Below are the code and all the weights of a small trained network. Each question names an input and a class and asks about switching units off, where a switched-off unit gives its printed mean instead of its output.

import numpy as np


def w(rows, s, z=0):
    codes = np.array(rows[::2]) - 128.0
    scale = np.full(codes.shape[1], s)
    scale[-1] = z or s
    return codes * scale


def norm(h):
    return h / np.sqrt((h * h).mean(-1, keepdims=True) + 1e-5)


def f(y):
    return y / 2 * (1 + np.tanh(0.7978845608 * (y + 0.044715 * y**3)))


def log_softmax(a):
    a = a - a.max(-1, keepdims=True)
    return a - np.log(np.exp(a).sum(-1, keepdims=True))


def net(x, mask):
    res = np.array(x, float).reshape(1, 6) / 4 @ E
    u = 0
    for l in range(3):
        y = f(norm(res) @ A[l][:, :-1].T + A[l][:, -1])
        res = res + np.where(mask[u : u + 12], y, B[l][:, -1]) @ B[l][:, :-1]
        u += 12
    return log_softmax(norm(res)[-1] @ U[:, :-1].T + U[:, -1])


A, B = {}, {}
E = w([
[126,128,126,130],'x0',
[180,159,33,170],'x1',
[174,97,88,25],'x2',
[30,1,81,170],'x3',
[236,29,203,167],'x4',
[129,126,129,129],'x5',
],0.0058)
A[0] = w([
[178,85,140,142,72],'0.n0',
[71,68,161,46,4],'0.n1',
[175,112,72,33,151],'0.n2',
[128,115,199,120,84],'0.n3',
[70,142,161,123,240],'0.n4',
[26,166,144,96,132],'0.n5',
[159,80,21,154,244],'0.n6',
[178,48,149,231,167],'0.n7',
[159,2,218,164,79],'0.n8',
[129,206,116,141,93],'0.n9',
[40,173,21,119,235],'0.n10',
[125,110,107,143,40],'0.n11',
],0.011,0.0022)
B[0] = w([
[189,170,121,108,148],'0.n0',
[84,145,176,160,164],'0.n1',
[112,82,182,194,186],'0.n2',
[74,178,177,35,144],'0.n3',
[77,26,96,78,171],'0.n4',
[177,100,150,23,193],'0.n5',
[135,105,104,251,215],'0.n6',
[213,66,139,101,214],'0.n7',
[173,100,118,33,219],'0.n8',
[149,64,115,168,164],'0.n9',
[254,104,104,65,254],'0.n10',
[128,132,106,137,124],'0.n11',
],0.0074,0.0069)
A[1] = w([
[116,85,150,106,73],'1.n0',
[108,148,7,42,140],'1.n1',
[168,108,101,36,181],'1.n2',
[174,211,162,119,175],'1.n3',
[154,243,152,110,143],'1.n4',
[156,162,203,225,88],'1.n5',
[207,132,46,230,113],'1.n6',
[21,51,135,136,88],'1.n7',
[150,141,139,99,127],'1.n8',
[14,184,70,90,254],'1.n9',
[90,67,81,157,66],'1.n10',
[110,65,88,149,59],'1.n11',
],0.011,0.0034)
B[1] = w([
[125,191,122,167,146],'1.n0',
[209,131,153,140,178],'1.n1',
[130,107,174,152,254],'1.n2',
[112,2,86,150,168],'1.n3',
[76,47,86,96,156],'1.n4',
[134,117,124,115,158],'1.n5',
[109,133,177,166,247],'1.n6',
[136,108,141,159,143],'1.n7',
[107,106,130,193,151],'1.n8',
[210,106,107,104,134],'1.n9',
[101,72,136,76,141],'1.n10',
[55,126,149,106,148],'1.n11',
],0.011,0.008)
A[2] = w([
[135,120,194,157,146],'2.n0',
[84,137,145,6,137],'2.n1',
[133,101,67,181,106],'2.n2',
[42,117,224,27,177],'2.n3',
[137,118,175,224,238],'2.n4',
[226,36,228,118,141],'2.n5',
[112,35,129,146,130],'2.n6',
[164,181,104,190,145],'2.n7',
[84,83,147,144,119],'2.n8',
[36,97,163,154,251],'2.n9',
[106,161,90,107,124],'2.n10',
[117,157,168,36,65],'2.n11',
],0.012,0.002)
B[2] = w([
[80,149,93,46,153],'2.n0',
[130,63,141,211,141],'2.n1',
[53,44,108,157,141],'2.n2',
[168,111,115,254,156],'2.n3',
[138,154,227,97,168],'2.n4',
[65,196,87,144,251],'2.n5',
[109,189,78,21,179],'2.n6',
[100,31,180,145,133],'2.n7',
[154,185,94,134,144],'2.n8',
[155,167,116,103,145],'2.n9',
[161,50,69,140,121],'2.n10',
[163,90,155,164,135],'2.n11',
],0.008,0.022)
U = w([
[103,35,164,252,230],'0',
[43,97,54,100,26],'1',
[253,94,116,86,2],'2',
[67,173,127,145,178],'3',
],0.013,0.00085)

Each question gives the input, the list of numbers given to net, and the class t.
The units are the neurons (one row each of A and B). Each row of codes is followed by its name. A weight is (code - 128) times the scale printed after its matrix; where a second scale follows, it is the last column's (A, B and U).
mask holds one flag per neuron, layer by layer. A switched-off neuron (its flag False) gives its mean, the last column of its row in B, instead of its output. The means were averaged over made-up inputs and are rounded, as every weight is.
A unit's drop is (log p(t) with every unit on - log p(t) with that unit switched off) / (log p(t) with every unit on - log p(t) with every unit switched off).
The circuit of an input: a set's keep is (log p(t) with only the set's units on - log p(t) with every unit switched off) / (log p(t) with every unit on - log p(t) with every unit switched off). Starting from the 12 units with the biggest drops (on a tie, the unit counted first), units are removed one at a time, each time the one whose removal leaves the highest keep (on an exact tie, the one counted first), for as long as the keep stays at least 0.8.
units of the circuit, in order: the units of the circuit, biggest drop first
top k neurons: the k neurons with the biggest drops, biggest first
top k neurons in layer l: the k neurons of layer l with the biggest drops, biggest first
input [5,-7,-8,-8,-7,8], class 1: units of the circuit, in order => 1.n4
input [-8,-5,3,6,-8,1], class 2: units of the circuit, in order => 1.n1, 0.n10
input [-2,1,-6,2,4,1], class 3: top 2 neurons in layer 0 => 0.n10, 0.n5
input [8,5,-2,-6,-6,0], class 1: top 3 neurons => 1.n4, 1.n3, 0.n6
input [8,-3,7,1,-5,1], class 3: top 3 neurons => 0.n2, 2.n5, 0.n1
input [-6,-3,-3,2,-2,-2], class 0: top 4 neurons => 1.n3, 0.n5, 2.n3, 0.n6
input [-1,-1,-3,-1,5,-6], class 2: top 2 neurons => 0.n8, 0.n7
input [-5,-6,-3,6,-4,-3], class 0: units of the circuit, in order => 2.n3, 0.n5
input [3,7,-7,-8,0,-6], class 1: units of the circuit, in order => 1.n4, 1.n3, 2.n3
input [-1,-4,-2,-3,2,-6], class 0: top 3 neurons in layer 2 => 2.n3, 2.n1, 2.n11
input [8,1,-3,3,1,-1], class 1: top 2 neurons in layer 0 => 0.n7, 0.n8
input [2,-7,4,1,-8,-6], class 2: top 3 neurons => 1.n1, 0.n10, 1.n9
input [6,-7,7,-5,-3,-4], class 0: top 2 neurons => 2.n3, 0.n6
input [-6,-4,-5,7,-2,7], class 1: top 2 neurons in layer 1 => 1.n7, 1.n6
input [-3,3,5,-4,3,-4], class 3: top neuron => 0.n2
input [-7,-5,4,-3,-6,-6], class 2: top 2 neurons in layer 2 => 2.n2, 2.n7
input [4,0,1,2,7,-1], class 2: top 2 neurons => 0.n8, 0.n7
input [-3,-8,-8,3,-8,7], class 0: top 3 neurons in layer 2 => 2.n3, 2.n1, 2.n6
input [-7,6,-8,7,2,-1], class 3: top 3 neurons => 1.n6, 1.n3, 2.n4
input [-3,6,2,5,-1,-5], class 0: units of the circuit, in order => 0.n6
input [4,-2,4,-7,-4,7], class 1: top 2 neurons => 1.n3, 1.n4
input [-8,2,-6,-1,8,-3], class 2: top 2 neurons => 0.n7, 0.n8
input [5,6,2,2,-5,5], class 0: top 2 neurons => 0.n6, 0.n10
input [0,2,6,3,5,-8], class 3: top 3 neurons => 0.n10, 1.n3, 2.n5
input [6,-8,2,-6,5,4], class 0: top 2 neurons => 0.n3, 2.n3
input [4,-5,-6,8,5,7], class 1: top 2 neurons => 1.n6, 2.n6
input [-8,2,-3,6,6,3], class 1: top 2 neurons in layer 2 => 2.n5, 2.n3
input [5,-2,6,-5,-8,-4], class 2: top 2 neurons in layer 1 => 1.n1, 1.n6
input [-7,5,-4,4,-7,4], class 2: top 3 neurons in layer 0 => 0.n10, 0.n5, 0.n2
input [-6,-1,3,-2,1,-1], class 3: top 2 neurons in layer 0 => 0.n2, 0.n10
